Each row has a class, written after it.
[  94  440   38  409  139  186 -109  -96  239  231  136 -306  438  305
 -242  424   27  330 -109   34  -69   58  -92   64 -295  436 -306 -111
    8   82  333 -204 -422 -282 -112  298   45  -21]  <100>
[ -48 -481 -204  -50  313  516  292  101 -168 -253 -136  230 -303   -9
 -203 -184 -355  113 -112 -170 -204  367 -112 -303   31   -3  -60 -130
  -67  168   34  196  177  238 -107   -8  -15  -43]  <119>
[-158  -48  -72 -190 -165  -28   88   47 -205  216  -61   83  180  -66
   78   59  -97  -87 -138 -180    0 -157 -133   23  -56 -231  179   26
 -116   39  -75  -18 -126   -5   37 -122  -91   11]  <100>
[   0 -291 -301 -251 -119  178 -542  129  -32  180 -203  345 -233    3
   36   35 -425  308 -113  -24  -33  192  149 -253  324 -168 -124  168
  292 -202   -7   29  388   88   98  112  184  136]  <134>
[  94   23 -102  194 -161  225 -139  -48 -261 -305 -191   45  -82 -315
  145 -177  354  -16   -7  537  -59 -461  276  381  157  -75  466 -396
 -378   86  -41    3   40   82   81  -65   61  -64]  <119>
[ 419 -120   73 -288  -80 -587    7  192 -374 -168   71  -93 -321  -63
  -59  150   50 -245   85  243  116   -1  174  223 -177 -451  243  176
 -665   79    9  -14   75 -535  287 -170 -327  424]  <134>
[  79  -26  -46 -176  129  184  137   33  -61  313  -19  105  134 -110
  -66   21 -172   -9   17 -219  -92  286  194 -133  128 -200   17  -68
   33   97   71  -91  -21  -63  116   95   -5  -67]  <172>
[-148  267   66  -80 -168 -165   91  -72  -58  -70  125  217 -313  129
   -6   51  209 -186  115  102 -211   69  221  -43  381   95   93   11
 -261   80   16   64  176  -43 -110    2  161  321]  <119>
[  18  117   99 -345  -16  334  503 -109  -69   50 -192   16   11  -66
   44  106  123 -253  -71   23  -26  210  190 -167  146   64   33  -31
   24 -183 -229  -98  -98  217  132   -8   87   43]  <87>
[  49 -252 -178   16 -103 -194  162   97  -58   98   40  144 -290  -51
  328 -191 -113    5  101 -146 -234   45    5 -240  252   13  -15  -45
   67   42  100  187  317 -132 -150  -99    0  141]  <172>
[ -30  -23  -29   22  -37 -183   36  -84  -29  239    6   96  168  -64
   11  -96  112  233   25    7 -288   71 -122  -74  -16   78  -78 -116
  -90   82  172  -15  -43   19  -39  -44  -52   55]  <134>
[  55 -147 -215 -184   -4  -80   82  -21 -103   30  -79   73    7  -56
  -13  -62 -111  -55   78  -46   14 -223  147 -172  -47 -254  -15  -95
 -133  160   61  -22   78   34  273   12  -77   88]  <172>
[ 467    9  164  138  -18 -126   86   88  -70 -137 -149  -20  115 -236
   46  123 -253  256 -219 -148  236  -37 -239  545  -81  132  199 -101
  -36   34 -208   38  120   33  -33   45 -355 -150]  <119>
[   8 -109 -148  -51    9 -112   39  146  -63 -155  -10  -40  -49    4
  101   35 -211  -17 -161 -262  154  -35   93 -217   31  -67  -19  122
   64  -80  -37  273  322   29 -149  -14   -7  -77]  <100>
[ 187  -13  -63  399  -27 -312  378  -80  -92  -47  -20  -51 -122   80
   44  -45 -159  -21  124  -96  -56 -373 -513   66  -40   12 -273  -17
   59  300  -49  -39   52  -11  183  -88 -146  177]  <119>
[ 130 -141  290  257 -104 -286 -104   77  277 -379  262   54 -255  339
 -104  250  134  474  221 -119  -91   55   81  -48  -63  199 -341  366
  198   30  138  -92  211  -49   15  181 -165  187]  <2>
[-182  299  170  -83   26 -309 -163 -204 -111  -33   64 -153   91  129
   26   24 -163 -317 -230  -31  -28  -94   30  -67 -252   37  158  -29
  272  -42   10 -125  -34  361 -168   92   66  -22]  <5>
[  -7   86 -192  -19 -182  263   40  -79 -116 -119   44  -12   68 -106
  -23  -58  188  -66   32   53  -23 -105  312   -3  -42 -138   88 -121
  -54  182   20 -128 -141   64  -17   71  -44   97]  <2>
[  39 -153  308  217  -95   56  392 -105  385 -494  -39   92 -313   90
  285   55  -12  -97   79  166 -225   22 -136 -169 -102   58   -7   13
  130  261   72 -113  382  185   11   62   96 -389]  <119>
[  46   53   16   22   97  203  -85   91  256 -322 -123  224   28    1
    9  -25 -272   91  -97  267   40  -62  209 -271 -166   50  119  184
   80  232  245  104  222  -28   56   31   91 -186]  <5>
[ 280 -150 -306  324  297  281  697   78   28  -19  -77  -92 -132 -236
   34  403  -80 -236 -263 -240  449 -279 -542    5  239 -477 -497  109
  193  229 -365   51   18 -139  217  294 -129  -36]  <172>
[  38   82  167 -115   58  108   33   39   35  -17 -224   76 -107   -4
   36   22 -102    4  274  187 -152  227  212 -106 -409  257   61  422
 -169   42  226   -9 -130    1  189  -39  -21  140]  <119>
[ 172  502  241  401  -50 -594 -133  -67 -193  111   47  -74  167  168
  -10 -183  140 -246   54   44 -283 -234 -163  134 -356  132  446  122
  206 -157  -47   48 -176   64 -143 -286  146 -141]  <157>
[ 132   81 -220  -89  -72 -247   62  116  -17  161   42  -88  -19 -129
  179   78   34 -283  -85  -21 -240  315  159 -118  169 -202  105  -42
    8  -73 -151  111  272   55  -99 -116  108   27]  <87>
[ 347  -15 -340  128   25  443  266 -411   93  177  -31 -154  223 -281
  -85  288  468  173 -104  291  115 -127   82   74 -454 -324 -313   -6
   93  329   31 -347   48 -757  188  364 -254  129]  <2>
[ 337    8 -405  -99  262  334  221   79 -133  148 -189 -213  454  165
 -281  180 -450  169  -99  -46  421  190  -94 -252 -725 -191  -58  -39
  399  262  436   31 -475 -233  266  216 -245  -39]  <157>
[ 146   82  -95  167  -39 -283  135   69  145 -184  -29   53  -25  -84
  431  152 -316 -420 -351   20  210 -273 -304   49  428  -24   82 -393
 -271  -61 -218  -24  248  158 -120 -102  197 -361]  <172>
[ -75  125 -141  -31 -132  -72  151 -117  -71  219  146   72  121 -252
  110  -51  419 -103  232  180 -207 -477  184  380  398 -290  323   13
 -192  220  -87  125  327 -101   66  -30   28   16]  <119>
[  97 -155  -80 -169   14  224  437  -79  -53  169 -160  -70   22  -37
 -111  -24   -2  -13   18   10  -51  366  -23   71  -92 -212  237 -236
  274   52  -78  154  182 -248  216   61  -26 -116]  <157>
[ 336  -31 -330  269   66  -67  339 -272 -362  338  476 -140    6 -452
  -43 -514  235 -150  -89  -85 -111  240  172  186  339  -88 -286 -389
  -87 -129 -300   65   62  542   -2   47  -60  289]  <87>
[ 116   56 -409  344   38  205  434  -23   18  367   97   71  417   32
   16  -54 -204   84  255   95  -28  337 -303  -88   27 -388  -59 -283
  -54  899  637 -176 -163 -258  376  -87  -62 -151]  <172>
[ 126  -34  -45  -11 -130  -21  260   16 -307  -37  -49 -149 -182 -228
  206 -113  -94 -182 -230    7  223 -104 -153   -6   68 -380  130  -98
    6  117 -312   68  121 -188  123 -122  -62  -18]  <172>
[ -71  -63 -153  128   87    9 -129  -45  -55  156   42  -91    3 -177
   95 -201  -54  -70  -91 -224 -182 -158  -27  -84   98   74 -182  -91
   14  103   -9  -23  -37  290 -231   53  -95   22]  <134>
[-181 -195  -66 -326  119 -151 -108  -84  -35  -43   20   78   20  -87
 -119  -65  123  168  111   15   86  178  169   61  -34 -217  152  -45
   79  130   73   50  269 -105   -3   28 -171   22]  <134>
[-104   26 -185  -42 -169  137    0  -46    6  226 -110  -57   20 -131
   88 -125    8 -155   -7   75  -86   35   38   39   81   27   55 -182
 -145  344  330  134   51 -113    1   99 -121   85]  <5>
[ 234  -22 -302 -554   34 -336  145  -10    2  268  429  161  243   25
   30  155  258 -168  367   78 -137 -550  272 -350  121 -343 -300  624
 -196   -2  254 -160  -40  228  143  -34 -112  303]  <87>
[ 150   46 -246 -222  104  445   52  126   41  -78 -271   48  245   31
 -101  179 -547  -51 -378 -103  407  130   12 -289 -521  -89  -83  312
  294   18 -273   84 -278  222  249   -6    1  236]  <87>
[ 341  270 -159   29 -123  144 -137  -45  -99   90  159   34 -105  105
  -43    2  135  248   58   39  -25   64  291  -75  327 -342 -102 -177
 -118  374 -105  -86  -43  343  279  175   64   63]  <164>
[  51   -8  286 -341 -181 -329  585  -50 -186  180  430  141 -427  173
  -79 -222  255  143  637 -100 -327  317  -39   -9  397   80 -146  101
 -352   49   85 -106 -104   27   74 -131 -153  253]  <134>
[  13 -384  169  527  325  126  213   81  223 -262  106   96  283  381
 -276  276 -305  302  211 -438 -157 -405 -347   42 -499  150 -260  339
  223  124  305 -236 -144  -90   -8   81 -119 -191]  <100>
[ 229  227 -144 -160  150 -615   52 -182 -337   49  406  100  -54   -2
   32 -304 -104 -228  532  158 -188 -376  -37   73   97 -297   58  198
   68  137  112  -47    2  127  -55 -149  123  280]  <164>
[ -92  210  114  133 -145  126  144  117   65 -134  -31  147   53  -62
  118   82   46  -76  135  201 -236 -516   26 -157  162  120 -124  192
  -88  171  236 -164 -353  -74    7   -5  124  174]  <5>
[ -41 -377  115  -76  312  -63 -155  114  112 -191  167  -80   -8   51
  -88  269  104  -39   11 -262  160  249  -71  149  287 -282 -288   16
  137 -207 -228   17    6  213    4  162  105   36]  <164>
[ -70  -15  -60 -226  -18 -303 -412 -219   -2 -167   62   60  145  -18
   74 -139  393 -112   81  264 -172  233  532 -162  -20   57  116  380
  252  -25  301   92  485  625  -25 -100   77  326]  <5>
[  62  244   35   92 -132  139  409   -4  -12   78 -171   -4   55   61
   81   78 -107  -31  -68   85 -143  252    1 -310 -176 -101  121  151
  439  139  -21  -28   56  -94  182 -100  129  -73]  <100>
[  22 -138   64  -21   47  -51   89   95  -27 -154 -305  -40  -34 -338
   12 -118 -324 -223 -144  141  105  -50  -27   41 -193  -57  175  -66
 -130  215  133  148  127 -153  226   -8 -215  -26]  <172>
[  -8   59 -223  -21 -256 -296 -257  -55 -122 -279  -16  164 -170   80
  -92  -58   57  -43  131  170 -195 -115  260 -141   62 -119   70  381
   37  -95   13  256  587   59   30 -109  275  307]  <2>
[  27   -9 -239   42 -162 -141 -195  197  -24   22  317 -141 -140  358
 -130  -63  140  511   31  214  -47  130 -196 -214  268 -123  -56 -140
  -63   87   50  214  241 -329  -10 -260   90 -127]  <100>
[ 136  348    1 -204 -332   29  389   54 -177  -74 -394  113  123 -357
   11   76  -86 -210   85  101  -51 -525 -126 -125  -59    2   -5  200
  -49   97  207  -37 -286  -92   15   78  -79   -1]  <119>
[  19   22  134  200  -71   79 -205   36   81   26  166  118  -93  -27
   88 -134  -51   12    2   46 -276  347  181 -120  -39  -15   -7    0
  242   61   94 -183 -201  265  -80   73  128   54]  <134>
[ -57   -2   15   57 -126  -45 -198  -38 -104   79   14   27  272  -18
  -12   56   10  139 -223 -110  -49 -282  -37   81   88  -45   65    6
  269   25   64   -3   18  196  -77  111 -117   30]  <2>
[  16 -122  -54   73  -96   -2  156   34  -74  142   45   42 -218 -123
  267  -85  153 -131   45  143 -287   49   92 -157   42  -38    4   27
 -146   81   52 -114    7  -69   22 -113  -66  109]  <119>
[ -86   -6   16  581  -17   -9   44  152   51  106   -2   24  -92 -121
  163  -34   72  -28  170    7 -294 -357 -183   76   80   95  -79   93
 -130  183  138   -9 -157 -342  -14  -61   34   63]  <172>
[ 188  214 -219 -198    7  -84  203   71  169   33   55   -3   47  -40
   78   48   59 -231  -89  128   80  217  154 -224 -113 -277  161   69
   66  200 -188   54   73   12   68 -128  -22  -45]  <134>
[  24 -159  -11   83  159 -286  145    3 -238  111  -28 -122  143 -287
   48  -33   43  -88  -30  -87   41  -85  -43  105   42   23 -119  -40
  -43 -276   80   49  -32  -22  -15   42 -139   25]  <164>
[-315 -123  -35  157  -78 -263   55   20 -241   89  124  295  -74  152
  -40  113 -147  239  -14 -304 -369 -189 -202  -77  134  -31  -55  -26
 -151  125   72 -226  -23   95  -98  -21 -141  142]  <2>
[ 127  278 -165  -54  -33 -370   99  -68  -67  232  274   21  180  250
  -47 -251  -25  120  718    2 -290  237  338 -238 -135   87  -46  271
  210  385  540 -192 -106  272  218 -225 -106  293]  <100>
[-102  -83  -98 -325  -45   31  132   28   75  303   67  105 -256  284
 -139  151 -226  -50   86 -166 -157  650 -163 -141  -51  -72  -39 -148
   15  275   96 -159 -159 -330   30   49 -147  261]  <157>
[  88 -230 -149   12  -10   79   99  128  -47  -57  116  270  -71 -130
  -19 -145  -71  253  244  -42 -223 -373  -55  -55  284 -132 -149   85
  -33  315  187   17   20  -38  -11  -23 -124  158]  <100>
[-165 -443  128 -626   42  343 -268  104  165 -338  -31  194  -81   11
 -265   45 -151  437  147   14  103  126  205 -219  106 -106 -149  436
  167   43  122  -48  322  -33  115   65 -159  -33]  <2>
[-138 -498   59 -288  413 -216  -10  207  -62  104  -10 -192  -21 -103
  -63  192 -126   39   34 -239  -89   94  -99 -102   -7  195 -391  335
 -190 -228  268  122  -35  107  -58  125 -393  195]  <2>
[ 310 -224 -119 -137 -111  111  461  -93  -52   73 -451   90   29  -75
  -91   71  -88  -16  180 -160   46  422  -53  176 -395 -154  115 -149
   70  198   52   16   88 -352  351   64 -273  110]  <2>
[-248  -62   39 -165  -36   23 -245   -6  -38  -49 -117   65  -42   15
 -139  -49  273   70  123   40   58  -30   74  120 -155 -144  197  132
  -46  183  -55  123  -11 -216  102 -116 -109  193]  <100>
[-331 -479  170 -555 -188  -20 -217  -28  148   93 -339  346  -77  227
 -158   71  103  412  585 -287 -285  532   89    4 -295  -32   76  220
  410   78  213 -249  -31  211  269   20 -232  206]  <134>
[  59  173  -56 -100  103   -3   22  -83 -227  478   68 -239  352  -28
  -29   84  196  202  -50  -76 -154  156    0   16 -165   -9  -35  112
   74  -17  -72  -86 -276   33   34  -45 -155  153]  <2>
[ 174  217  142  -67 -180   -3  566 -171 -286  170   23  -68 -234  119
 -196    6   53  -10  222  406 -136  309   53   12 -207 -373  224  -18
  227  280   66  -89   43 -698  490  -11    1  284]  <100>
[-161  -44 -248   16 -206   58 -261  -21   97  -71 -180  163   10 -183
   24 -431  180  -64  367  221   47 -312  -12  218  501   70  161  115
 -253  436  299  461  617 -444   -8 -310   43   71]  <119>
[  40  125 -136 -147 -122 -590   66 -152 -141   53  473  -93   98 -167
  149 -266  286  -32  -38  156  118 -860  -93  237  791   92  -10   31
 -152 -113 -226  124  500  211 -190 -260 -168  108]  <134>
[-153  -25  199  439  -24 -501 -312   88   78 -216   17   92   -1  167
   11  233 -462 -136 -220 -151  253   -4 -541  204 -235 -158   74   31
  685  131  175  -96  -62 -184 -134  153  -59    2]  <157>
[ -37  217   21   27 -175  151   98  -44  302  316   81   18   97  -20
  236  -72   68  -94    4  228 -161  310   43   68  121   84  267 -140
   77  182   37  109   50  -18   59  -35  163 -103]  <172>
[ 208  133 -146 -172 -115   30  316 -146 -146  258  -88   93   44 -211
  121 -116  286   26  234  173 -216  111  225   85  221 -199  179 -199
 -120  275    1  -55   73 -127  175  -67  -31  161]  <134>
[ 191   59  -41   65   30 -328  265   14  -17 -166   30  -90  192 -192
  177  220 -113 -149  -35  -31   60  -95 -232   98    3  -92  -89  -10
   36   94  172  -14   36  -34 -186  104  -99  -71]  <2>
[ -20   -3  -77 -155  196   51  -29  -47  -54  -10  217   40  250  -10
 -114  -68  -34 -112  -76   59  -20  -25  183 -263 -127 -190  -72  134
  -10  -39   69  -39 -148  137  -37  -21  165   62]  <134>
[ -87   65 -167   36  -55  200  279  -68 -197  146   26  -50  141 -236
  279  -36  284   11   26   34 -290 -473  184 -129  189 -261   62 -153
    7  313   72 -127  -74  -91  -94   50   -2  -20]  <5>
[ 194  249  115  -32   63 -250  -95 -216 -335 -177   73 -103 -152  124
  -47 -259  -75 -144  238  161  381 -490  -94  291 -184  -23  280  252
  -79   86  -53   57   92 -137  106 -180  -53   57]  <172>
[-183  -26  129  -41    1  114 -370  -63  -89 -178   20   82   94   32
   27 -162   27  149 -332  -88   31 -128  -30  141  510  -60  288 -385
  630 -119 -365  109   86  735 -190   48  202 -145]  <157>
